Here is a tiny trained network, its code and every weight. The questions are about switching its units off for an input and a class, where a switched-off unit gives its printed mean instead of its output.

import numpy as np


def w(rows, s, z=0):
    codes = np.array(rows[::2]) - 128.0
    scale = np.full(codes.shape[1], s)
    scale[-1] = z or s
    return codes * scale


def f(y):
    return np.maximum(y, 0)


def log_softmax(a):
    a = a - a.max(-1, keepdims=True)
    return a - np.log(np.exp(a).sum(-1, keepdims=True))


def net(x, mask):
    res = np.array(x, float).reshape(1, 4) / 4 @ E
    y = f(res @ A[0][:, :-1].T + A[0][:, -1])
    res = res + np.where(mask, y, B[0][:, -1]) @ B[0][:, :-1]
    return log_softmax(res[-1] @ U[:, :-1].T + U[:, -1])


A, B = {}, {}
E = w([
[127,54,120,12,130,59,119],'x0',
[69,105,194,167,163,22,215],'x1',
[158,200,255,151,103,229,220],'x2',
[50,72,146,154,19,125,11],'x3',
],0.0064)
A[0] = w([
[172,153,184,80,247,133,214,75],'N0',
[147,132,124,125,149,73,201,148],'N1',
[109,2,113,85,108,66,74,206],'N2',
[119,185,97,188,152,166,116,131],'N3',
[187,148,91,155,171,181,118,161],'N4',
[80,194,136,219,120,157,145,147],'N5',
[85,67,135,92,160,71,180,184],'N6',
[179,160,154,130,99,196,79,235],'N7',
[176,156,161,51,113,183,90,149],'N8',
[97,196,129,170,107,146,164,129],'N9',
[136,110,44,105,172,54,120,252],'N10',
[87,143,144,222,83,121,116,163],'N11',
[190,155,107,145,74,186,130,143],'N12',
[157,123,57,126,164,126,139,150],'N13',
[151,137,151,93,145,119,195,107],'N14',
],0.008,0.0032)
B[0] = w([
[69,149,25,40,73,219,114,248],'N0',
[135,128,119,91,82,120,81,200],'N1',
[74,228,2,38,53,160,18,255],'N2',
[190,104,161,189,180,111,156,192],'N3',
[154,113,164,203,191,88,167,198],'N4',
[179,109,193,162,157,87,150,225],'N5',
[155,226,63,83,122,97,65,214],'N6',
[109,54,138,123,183,141,204,229],'N7',
[94,81,161,137,145,140,211,192],'N8',
[202,143,143,170,123,85,124,198],'N9',
[231,163,147,179,92,18,83,243],'N10',
[89,40,148,201,171,153,215,204],'N11',
[136,75,194,179,195,123,168,198],'N12',
[202,92,157,184,158,101,113,177],'N13',
[102,120,69,95,127,182,96,188],'N14',
],0.0066,0.007)
U = w([
[26,55,104,105,111,217,137,246],'0',
[220,97,210,237,190,74,160,79],'1',
[119,250,13,33,12,114,2,36],'2',
],0.0072,0.0012)

Each question gives the input, the list of numbers given to net, and the class t.
The units are the neurons (one row each of A and B). Each row of codes is followed by its name. A weight is (code - 128) times the scale printed after its matrix; where a second scale follows, it is the last column's (A, B and U).
mask holds one flag per neuron, in row order. A switched-off neuron (its flag False) gives its mean, the last column of its row in B, instead of its output. The means were averaged over made-up inputs and are rounded, as every weight is.
A unit's drop is (log p(t) with every unit on - log p(t) with that unit switched off) / (log p(t) with every unit on - log p(t) with every unit switched off).
The circuit of an input: a set's keep is (log p(t) with only the set's units on - log p(t) with every unit switched off) / (log p(t) with every unit on - log p(t) with every unit switched off). Starting from the 12 units with the biggest drops (on a tie, the unit counted first), units are removed one at a time, each time the one whose removal leaves the highest keep (on an exact tie, the one counted first), for as long as the keep stays at least 0.8.
units of the circuit, in order: the units of the circuit, biggest drop first
unit that matters most: the unit with the biggest drop
top k neurons: the k neurons with the biggest drops, biggest first
drop of u: that unit's drop, to one decimal
input [-4,4,4,-8], class 2: units of the circuit, in order : N0
input [4,-7,8,0], class 1: top 3 neurons : N2, N12, N0
input [1,4,1,2], class 2: units of the circuit, in order : N7, N12
input [-4,0,-3,8], class 0: top 2 neurons : N11, N6
input [0,3,8,-6], class 2: top 3 neurons : N0, N11, N1
input [4,-2,5,0], class 0: top 2 neurons : N10, N5
input [1,7,7,0], class 0: top 2 neurons : N2, N0
input [1,-5,2,-1], class 1: top 2 neurons : N0, N2
input [1,-2,4,-6], class 0: top 2 neurons : N0, N10
input [4,-6,7,5], class 0: top 2 neurons : N10, N5
input [2,1,6,-6], class 0: top 2 neurons : N2, N0
input [7,4,8,2], class 2: drop of N12 : 0.1
input [6,7,2,-4], class 2: drop of N0 : 0.0
input [-1,-1,0,8], class 0: unit that matters most : N11
input [0,1,3,-7], class 2: drop of N11 : 0.2
